In the rows, 128 means zero.
Each row has two labels, one from each of two sets.
[164 107 135  65 118 124 102  82 196  76 114  79  84 136 114 121 103  96
 149  95 121 111 152 121 176 149 134 128  91 176 250 168 111 109  86 111
 121 136 136  79 150 133  92 111 165 133 115 127 159 142 153 164 122 114
 127 125]  X q81
[142 131  97 107 103 132 119 139 100 138 137 112 141 152  90 119 122  79
 124 123 137 101 142  93 128 141 140 142 125 136 199 146 116 117  98 122
 146 118 107 105 126 142  95 107 128 140 139 118 151 158  93 170 124 118
  83 128]  X q23
[160  72 104 108 156 126 114  54 166 123  97 132 141 118 111 124 129 106
 137 116 126 115 112 165 143 157 125 113 119 150 202 138 111 113  79  99
 127 133 166  91 142 123 114 129 134 133 129 124 161 148 178  77 134 135
  98 101]  X q308
[ 94 109 138  76  75 143 141 211  19 103 131 105 139 147 149 150  71 110
 135 107 149 100 144 165 169  80 134 136 126 162 164 138 164 108  86 154
 149 131  39  66 129 145 179 135 103 125 146 139 158 109  80 148 135 102
 110 132]  A q81
[157  97 155 114 106 104 110 102 158 109 105 100 168 130 103 132 114 181
 150 116 187 121  94 138 159 140  91 128 109 151 252 112 132 142 172 125
 125 135 151 136 149 131  96 134 134 152 131 124 110 123 197 147  90 153
 168 119]  Z Q772
[121 104 150 157 106 131 133 207 105 119 137  87 129 148 131 118 126 127
 132 132 119 110  62  79 142 153 127 171 132 178 157 160 124 125 119 153
 137 121 120 131 125 124 162 139 146 152 147 131 137  73 123 136 124 129
  98 138]  H Q772
[203 116 129 101 153 117 119 102 149 128  83  94 168 148 103 129 129 115
 112 134 155 106  66  79 127 167 132 132  98 117 198 160 136  92 150 121
 105 141 139 156 161  89  86 112 154 152 185 129 141 132 149 131 111 135
  96 123]  H Q772
[121 144 134 164 118 133 136 149  74 115 118 122 154 141 115  96 131 119
 134 116 122 114 137  73 118 142 111 117 123 178 183 170 121 143  13 158
 141 124  74  76 147 113 158 120 113 150 164 139 185 112 124 135 119 132
  68 119]  H q308
[171  93 131 124 144 122 122  24 181 133  99 120 126 144  96 124 136 101
 139 105 109 109  94 157 145 205 122 109 104 140 240 130  76 121  21 120
 107 139 151 124 141 109  65 105 152 138 150 147 185 159 146 112 115 158
 116 100]  X q308
[155  82 164 112 130  57 131 117  93 149 122 105 116 108  98 145 127 110
 151 113 106 119  98 222 141 132 135 141 124 122 199 148 163  93  95 139
 130 197  82 153 138 134 109 118 117 100 136 125 171 137  87 135 146 117
 118 109]  A q81
[131 132  94 150 168 152 144  94  98 113 110 124 144 132  80  99 126 107
 136 123 147 128 121 135 126 153 114 119 134 175 188 150 122 143  36 147
 143 112 143 142 142 134 132 102 134 142 147 134 152 126 183 121 122 115
  84 127]  X q308
[ 99  43  70 189 194 153 161 155  79 117 110 103  92 100  95 112 153 143
 165 113 159 114  36 171 124 149  96  45 171 164  90 148 142  95 139 151
 141 102 161 200 107 108 108 144 103 121 180 165  94  57 216 123 116 120
  99  99]  H q23
[128 182 119  99  84 140 114 136 121 123 152 103 183 149 108 137 166 188
 136 148 155 103 139  93 158 134 104 152 106 145 221 147 127 134 110 139
 132 129  96  88 162 125 136 138 124 106 141 110 124 154  97 126 140 147
 100 141]  Z q23
[109 124 152  97  72 136 121 157  62  70 123  99 163 141 111  98 121 158
 164 115 115 106 154 156 148 105 141 107 154 168 184 131 141 177 105 141
 140 121  45  63 143 124 152 123 138 101 155 121 134 129  88 129 111 115
  98 126]  A q308
[140 122  99 135  95 125 119 105 115 138 121 131 166 143 144  82 103 133
 146 102 124 108 130 122 145 135 102 135 101 192 178 122 104 139  19 127
 123 116 131  87 147 153 165 100 136 145 136 131 152 124 169 132 102 132
 115 127]  X q308
[150 111 103 149 117 137 125 130 115 116 117 127 112 144 100 123 123 118
 154 122 193 115  92 134 145 148 102 120 113 158 226 149 115 101  95 142
 132 127 157 107 147 107 116 125 128  83 157 122 156 116 163 118 113 135
 105 113]  X Q772
